Below is a small trained network, with its code and all its weights. Each question gives an input and a target symbol and asks what happens when units are switched off, that is, made to give their printed mean instead of their output.

import numpy as np


def w(rows, s, z=0):
    codes = np.array(rows[::2]) - 128.0
    scale = np.full(codes.shape[1], s)
    scale[-1] = z or s
    return codes * scale


def norm(h):
    return h / np.sqrt((h * h).mean(-1, keepdims=True) + 1e-5)


def softmax(a):
    e = np.exp(a - a.max(-1, keepdims=True))
    return e / e.sum(-1, keepdims=True)


def log_softmax(a):
    a = a - a.max(-1, keepdims=True)
    return a - np.log(np.exp(a).sum(-1, keepdims=True))


def net(x, mask):
    ids = ['ΓΘΨαβπτφω'.index(c) for c in x.split()]
    T = len(ids)
    res = E[ids] + P[:T]
    u = 0
    for l in range(3):
        r = norm(res)
        for j in range(2):
            rows = slice(4 * j, 4 * j + 4)
            q, k, v = (r @ M[l][rows].T for M in (Q, K, V))
            z = softmax(np.where(np.tri(T) > 0, q @ k.T / 4**0.5, -1e9)) @ v
            o = O[l][rows]
            res = res + np.where(mask[u + j], z, o[:, -1]) @ o[:, :-1]
        u += 2
    return log_softmax(norm(res)[-1] @ U[:, :-1].T + U[:, -1])


Q, K, V, O = {}, {}, {}, {}
E = w([
[115,118,47,144,145,129,67,175,148],'Γ',
[149,117,96,83,98,100,90,167,164],'Θ',
[92,90,120,111,137,145,63,192,128],'Ψ',
[102,103,84,120,137,181,127,175,173],'α',
[121,209,115,171,142,158,167,194,104],'β',
[145,81,119,116,183,219,193,150,62],'π',
[252,226,89,71,178,123,103,130,173],'τ',
[130,109,195,117,223,84,159,127,168],'φ',
[142,87,155,219,78,171,194,57,153],'ω',
],0.018)
P = w([
[114,114,2,171,178,66,135,163,141],'0',
[117,113,70,140,139,60,129,205,126],'1',
[129,134,89,123,143,64,158,162,159],'2',
[133,141,88,146,157,105,126,133,158],'3',
[133,129,100,148,164,132,124,118,169],'4',
[143,127,114,155,166,143,110,119,165],'5',
[149,122,129,154,169,156,106,113,174],'6',
[165,128,145,155,173,164,96,111,178],'7',
[175,130,157,158,169,179,93,115,172],'8',
[180,128,173,170,166,185,94,126,175],'9',
[193,132,190,175,170,197,81,129,164],'10',
[204,130,205,166,161,200,88,140,169],'11',
[209,135,227,188,157,201,93,156,168],'12',
],0.0087)
Q[0] = w([
[164,104,159,159,114,117,127,145,107],'0.h0',
[124,110,108,99,120,137,121,143,101],'0.h0',
[87,142,142,104,136,82,130,129,78],'0.h0',
[114,122,106,164,152,93,122,138,129],'0.h0',
[142,100,155,118,147,118,149,251,147],'0.h1',
[124,129,172,123,97,100,113,70,85],'0.h1',
[132,132,105,166,145,119,92,129,162],'0.h1',
[159,120,111,137,181,160,126,158,151],'0.h1',
],0.014)
K[0] = w([
[99,166,173,82,151,119,105,175,167],'0.h0',
[97,79,91,134,204,117,148,181,115],'0.h0',
[73,162,94,44,165,81,179,134,79],'0.h0',
[53,119,122,116,214,156,94,183,173],'0.h0',
[161,194,193,110,207,236,91,143,76],'0.h1',
[104,115,27,101,213,68,151,232,76],'0.h1',
[149,74,148,173,48,123,109,119,122],'0.h1',
[150,169,253,125,112,212,90,90,177],'0.h1',
],0.0064)
V[0] = w([
[128,100,134,195,146,96,53,154,121],'0.h0',
[157,152,184,112,120,98,51,213,141],'0.h0',
[88,126,113,49,109,139,206,96,111],'0.h0',
[149,134,152,164,21,149,182,70,154],'0.h0',
[115,162,141,108,254,157,207,171,69],'0.h1',
[81,111,142,146,169,76,109,127,122],'0.h1',
[48,123,158,158,96,141,153,189,10],'0.h1',
[121,144,54,39,169,80,118,95,107],'0.h1',
],0.0063)
O[0] = w([
[253,120,160,136,155,72,163,114,172,188],'0.h0',
[70,139,106,117,145,165,131,20,161,159],'0.h0',
[51,174,151,146,177,93,139,160,117,39],'0.h0',
[199,59,173,192,172,109,193,186,80,3],'0.h0',
[63,119,86,84,113,144,219,81,177,253],'0.h1',
[52,128,143,77,139,107,158,39,143,119],'0.h1',
[142,136,51,139,169,158,75,15,147,30],'0.h1',
[94,89,101,94,174,104,131,132,79,106],'0.h1',
],0.0075,0.0052)
Q[1] = w([
[167,107,125,54,93,124,180,128,141],'1.h0',
[124,39,173,124,140,154,75,60,93],'1.h0',
[176,152,120,116,103,25,128,106,64],'1.h0',
[145,80,143,222,154,105,159,71,47],'1.h0',
[86,136,148,143,144,159,112,141,210],'1.h1',
[148,77,124,164,2,57,80,80,107],'1.h1',
[197,109,207,133,114,213,152,221,147],'1.h1',
[112,95,66,97,101,97,149,167,117],'1.h1',
],0.0089)
K[1] = w([
[84,100,226,55,205,150,203,89,167],'1.h0',
[157,55,61,156,58,108,181,110,62],'1.h0',
[92,69,54,49,156,119,121,174,121],'1.h0',
[75,159,49,108,129,18,97,130,89],'1.h0',
[166,18,253,168,197,187,215,149,171],'1.h1',
[20,133,72,29,188,116,108,198,112],'1.h1',
[172,109,157,184,134,104,153,132,97],'1.h1',
[122,200,186,104,191,162,80,121,143],'1.h1',
],0.0069)
V[1] = w([
[66,206,146,176,150,136,76,174,115],'1.h0',
[166,14,167,172,139,83,138,189,140],'1.h0',
[173,88,253,182,198,91,118,83,130],'1.h0',
[142,198,75,13,188,85,132,166,88],'1.h0',
[128,228,194,57,171,198,76,154,99],'1.h1',
[185,113,145,210,192,125,153,89,73],'1.h1',
[110,228,47,44,226,106,39,115,132],'1.h1',
[72,207,130,67,85,157,124,116,139],'1.h1',
],0.0065)
O[1] = w([
[79,211,110,145,57,31,106,2,112,67],'1.h0',
[96,91,148,182,167,187,175,117,112,62],'1.h0',
[58,191,91,171,208,150,21,103,90,3],'1.h0',
[193,164,99,37,109,96,132,115,152,241],'1.h0',
[74,103,111,97,120,160,98,206,170,38],'1.h1',
[168,178,94,35,145,98,248,44,171,81],'1.h1',
[15,156,185,122,138,168,146,186,86,122],'1.h1',
[131,107,155,232,120,213,80,146,76,121],'1.h1',
],0.0072,0.0041)
Q[2] = w([
[152,160,100,187,98,103,86,106,33],'2.h0',
[170,99,131,97,169,161,111,164,202],'2.h0',
[107,141,138,98,152,183,145,222,180],'2.h0',
[70,165,150,145,225,41,124,113,123],'2.h0',
[93,49,182,157,157,60,102,114,87],'2.h1',
[165,141,121,113,56,175,83,153,138],'2.h1',
[103,150,188,198,173,6,91,34,73],'2.h1',
[83,175,134,47,174,124,102,147,83],'2.h1',
],0.011)
K[2] = w([
[47,139,37,48,87,141,87,149,107],'2.h0',
[222,64,181,211,141,135,135,133,168],'2.h0',
[135,119,165,156,174,158,72,99,222],'2.h0',
[13,93,125,126,128,50,186,107,89],'2.h0',
[83,178,2,151,94,16,96,196,113],'2.h1',
[155,172,181,174,88,206,105,136,79],'2.h1',
[22,90,18,88,112,100,141,172,119],'2.h1',
[62,115,187,75,139,92,156,223,179],'2.h1',
],0.0092)
V[2] = w([
[119,76,62,163,116,134,90,138,44],'2.h0',
[254,165,214,101,186,85,150,114,162],'2.h0',
[79,50,170,121,189,69,218,144,203],'2.h0',
[153,70,120,62,192,94,32,126,170],'2.h0',
[171,59,131,68,210,188,119,129,18],'2.h1',
[54,13,223,26,169,97,85,126,253],'2.h1',
[134,75,156,157,79,207,198,168,93],'2.h1',
[175,79,183,46,150,99,148,130,128],'2.h1',
],0.0082)
O[2] = w([
[164,62,221,90,91,95,169,99,165,20],'2.h0',
[122,190,155,123,176,148,153,182,146,204],'2.h0',
[117,174,55,254,172,163,127,84,36,239],'2.h0',
[117,205,97,88,136,84,193,82,99,170],'2.h0',
[115,34,59,26,166,92,182,148,125,115],'2.h1',
[186,134,178,185,228,123,169,71,98,253],'2.h1',
[140,44,147,102,86,145,128,86,60,176],'2.h1',
[116,88,105,127,179,145,74,135,162,216],'2.h1',
],0.0099,0.0073)
U = w([
[89,150,95,133,32,197,100,83,174,199],'Γ',
[79,157,154,46,151,177,161,254,139,171],'Θ',
[75,162,94,182,196,185,109,126,57,137],'Ψ',
[178,94,116,193,125,110,197,196,174,4],'α',
[118,168,59,94,70,58,161,85,80,94],'β',
[89,49,34,46,119,195,175,84,136,144],'π',
[194,110,148,72,162,62,95,174,54,67],'τ',
[83,99,196,70,155,112,108,55,192,220],'φ',
[186,17,161,218,107,143,110,154,118,136],'ω',
],0.0086,0.0043)

Each question gives the input, a string of symbols that net reads in full, and the target symbol t.
The units are the heads (4 rows each of Q, K, V and O). Each row of codes is followed by its name. A weight is (code - 128) times the scale printed after its matrix; where a second scale follows, it is the last column's (O and U).
mask holds one flag per head, layer by layer. A switched-off head (its flag False) gives its mean, the last column of its rows in O, instead of its output. The means were averaged over made-up inputs and are rounded, as every weight is.
A unit's drop is (log p(t) with every unit on - log p(t) with that unit switched off) / (log p(t) with every unit on - log p(t) with every unit switched off).
The circuit of an input: a set's keep is (log p(t) with only the set's units on - log p(t) with every unit switched off) / (log p(t) with every unit on - log p(t) with every unit switched off). Starting from all 6 units, units are removed one at a time, each time the one whose removal leaves the highest keep (on an exact tie, the one counted first), for as long as the keep stays at least 0.8.
circuit, biggest first: the units of the circuit, biggest drop first
unit that matters most: the unit with the biggest drop
heads that matter: for each layer, one digit per head in row order, 1 if its drop is at least 0.15 and else 0, layers parted by /
drop when u is switched off: that unit's drop, to one decimal
input φ π Θ, target Ψ: heads that matter : 10 / 01 / 10
input α τ Γ φ φ ω, target ω: unit that matters most : 0.h0
input Ψ φ Θ Γ π Ψ Γ Θ ω π Ψ β α, target α: circuit, biggest first : [1.h1, 0.h0, 2.h0]
input Ψ ω Γ, target Γ: heads that matter : 01 / 00 / 11
input Ψ α β φ Ψ Γ Θ, target φ: circuit, biggest first : [0.h0, 2.h0, 0.h1, 1.h1]
input φ Ψ π τ Θ, target Θ: heads that matter : 00 / 00 / 00
input φ Θ τ Γ τ φ Ψ Θ τ Ψ Ψ β, target Γ: circuit, biggest first : [2.h1, 0.h0]
input Γ Γ τ τ Γ τ β α τ Ψ Ψ, target Θ: heads that matter : 00 / 00 / 10
input Ψ Ψ φ β Ψ π α π Θ, target π: heads that matter : 00 / 00 / 01
input τ β φ φ Γ β π φ π φ β π Ψ, target π: heads that matter : 01 / 00 / 01
input Γ α φ π φ α Γ Γ Θ Θ, target τ: circuit, biggest first : [2.h0, 0.h1, 1.h1]
input α α Γ ω π τ ω Θ, target α: circuit, biggest first : [0.h0, 1.h1, 2.h0]
input ω τ β, target β: heads that matter : 00 / 11 / 01
input β Ψ Θ, target Γ: heads that matter : 00 / 11 / 11
input Θ φ τ φ Ψ Θ π φ Θ Ψ Γ π α, target π: heads that matter : 00 / 00 / 01
input α Θ Θ Γ Γ Θ, target τ: circuit, biggest first : [0.h1]
input π Γ Ψ Ψ, target φ: circuit, biggest first : [2.h0, 0.h0, 1.h1]
input π τ Θ π, target Θ: heads that matter : 10 / 10 / 00
input Ψ φ φ φ Γ π φ α α τ τ φ, target Ψ: heads that matter : 00 / 00 / 10
input Ψ β Ψ Γ, target Γ: unit that matters most : 2.h1
input φ Θ τ φ Ψ Γ Ψ Θ Ψ α Ψ, target ω: heads that matter : 00 / 11 / 11
input π π β, target π: heads that matter : 01 / 00 / 01
input β α Θ Θ, target ω: circuit, biggest first : [1.h1, 1.h0]
input α α Ψ Γ, target ω: heads that matter : 00 / 11 / 11
input Γ Θ π β Γ Ψ Ψ β Γ π β Ψ β, target Γ: heads that matter : 11 / 00 / 00
input Γ Γ Ψ Γ, target φ: drop when 1.h1 is switched off : 0.3
input τ π α φ Θ Γ Ψ φ Ψ β Ψ Ψ, target Γ: drop when 2.h1 is switched off : 0.3
input φ φ τ Θ Γ, target Θ: unit that matters most : 1.h0
input Θ Γ Ψ, target φ: drop when 0.h1 is switched off : 0.5
